Below is a small trained network, with its code and all its weights. Each question gives an input and a class and asks what happens when units are switched off, that is, made to give their printed mean instead of their output.

import numpy as np


def w(rows, s, z=0):
    codes = np.array(rows[::2]) - 128.0
    scale = np.full(codes.shape[1], s)
    scale[-1] = z or s
    return codes * scale


def f(y):
    return np.maximum(y, 0)


def log_softmax(a):
    a = a - a.max(-1, keepdims=True)
    return a - np.log(np.exp(a).sum(-1, keepdims=True))


def net(x, mask):
    res = np.array(x, float).reshape(1, 8) / 4 @ E
    y = f(res @ A[0][:, :-1].T + A[0][:, -1])
    res = res + np.where(mask, y, B[0][:, -1]) @ B[0][:, :-1]
    return log_softmax(res[-1] @ U[:, :-1].T + U[:, -1])


A, B = {}, {}
E = w([
[130,131,126,127,130],'x0',
[91,49,81,169,190],'x1',
[139,172,42,192,96],'x2',
[2,81,46,59,34],'x3',
[22,180,157,156,174],'x4',
[130,128,131,128,128],'x5',
[128,128,128,127,128],'x6',
[127,129,129,128,128],'x7',
],0.014)
A[0] = w([
[136,40,236,80,183,38],'neuron 1',
[158,228,184,128,51,58],'neuron 2',
[187,143,153,170,187,36],'neuron 3',
[249,84,99,98,77,3],'neuron 4',
[164,145,76,202,101,77],'neuron 5',
[124,68,109,188,163,88],'neuron 6',
[85,235,163,134,141,80],'neuron 7',
[180,103,101,209,51,36],'neuron 8',
[111,210,69,213,150,62],'neuron 9',
[111,78,109,196,200,58],'neuron 10',
[188,172,170,186,211,9],'neuron 11',
],0.013,0.005)
B[0] = w([
[133,253,155,105,123,220],'neuron 1',
[228,64,101,116,116,214],'neuron 2',
[76,118,75,153,53,217],'neuron 3',
[82,77,175,189,174,211],'neuron 4',
[142,208,173,43,101,188],'neuron 5',
[203,101,114,93,122,177],'neuron 6',
[154,54,147,174,164,209],'neuron 7',
[111,179,162,154,148,185],'neuron 8',
[81,183,181,69,165,207],'neuron 9',
[216,53,74,122,161,192],'neuron 10',
[81,142,89,160,81,250],'neuron 11',
],0.012,0.017)
U = w([
[70,125,64,95,2,148],'0',
[164,231,171,58,139,98],'1',
[244,101,95,80,117,2],'2',
[112,120,170,179,210,244],'3',
],0.013,0.0055)

Each question gives the input, the list of numbers given to net, and the class t.
The units are the neurons (one row each of A and B). Each row of codes is followed by its name. A weight is (code - 128) times the scale printed after its matrix; where a second scale follows, it is the last column's (A, B and U).
mask holds one flag per neuron, in row order. A switched-off neuron (its flag False) gives its mean, the last column of its row in B, instead of its output. The means were averaged over made-up inputs and are rounded, as every weight is.
A unit's drop is (log p(t) with every unit on - log p(t) with that unit switched off) / (log p(t) with every unit on - log p(t) with every unit switched off).
The circuit of an input: a set's keep is (log p(t) with only the set's units on - log p(t) with every unit switched off) / (log p(t) with every unit on - log p(t) with every unit switched off). Starting from all 11 units, units are removed one at a time, each time the one whose removal leaves the highest keep (on an exact tie, the one counted first), for as long as the keep stays at least 0.8.
units of the circuit, in order: the units of the circuit, biggest drop first
most important unit: the unit with the biggest drop
top k neurons: the k neurons with the biggest drops, biggest first
drop of u: that unit's drop, to one decimal
input [8,1,0,-2,-5,-2,-8,-2], class 3: most important unit -> neuron 4
input [-3,-5,-5,-5,-6,-7,1,-4], class 3: top 2 neurons -> [neuron 4; neuron 5]
input [7,2,-5,4,5,-1,8,8], class 1: top 4 neurons -> [neuron 3; neuron 4; neuron 11; neuron 1]
input [-4,-2,5,4,2,-6,3,-2], class 1: top 2 neurons -> [neuron 3; neuron 11]
input [5,-7,2,-2,8,5,0,4], class 3: top 4 neurons -> [neuron 7; neuron 9; neuron 10; neuron 6]
input [3,-7,-6,0,0,3,0,-8], class 2: top 2 neurons -> [neuron 2; neuron 9]
input [7,7,-7,-1,3,-5,-6,-5], class 1: top 3 neurons -> [neuron 1; neuron 2; neuron 7]
input [2,-2,-5,7,8,0,-3,5], class 3: units of the circuit, in order -> [neuron 3; neuron 7]
input [1,6,6,4,7,0,6,8], class 3: top 4 neurons -> [neuron 1; neuron 9; neuron 2; neuron 10]
input [-6,-5,-3,3,-2,-7,8,3], class 2: units of the circuit, in order -> [neuron 11; neuron 9]
input [2,-6,-6,6,7,4,-5,3], class 3: top 3 neurons -> [neuron 7; neuron 3; neuron 11]
input [-7,5,8,-5,2,-7,-3,-4], class 1: top 2 neurons -> [neuron 9; neuron 5]
input [3,7,-4,-5,-3,8,-7,-6], class 2: top 2 neurons -> [neuron 10; neuron 6]
input [-7,-8,2,-5,8,2,6,4], class 2: top 3 neurons -> [neuron 2; neuron 7; neuron 4]
input [-2,-5,1,5,8,-7,-5,-6], class 3: units of the circuit, in order -> [neuron 7]
input [0,-8,5,-2,5,7,7,4], class 2: top 2 neurons -> [neuron 2; neuron 7]
input [-3,6,-6,-6,3,7,7,-7], class 0: units of the circuit, in order -> [neuron 3; neuron 11]
input [-7,-2,2,-6,6,-7,6,-2], class 0: drop of neuron 3 -> 0.6
input [-6,-8,4,-2,-1,-3,-1,3], class 2: drop of neuron 2 -> 1.7
input [5,-4,6,-3,-4,0,-8,-6], class 1: most important unit -> neuron 5
input [-2,8,2,-4,0,-2,-5,8], class 2: drop of neuron 10 -> 0.8
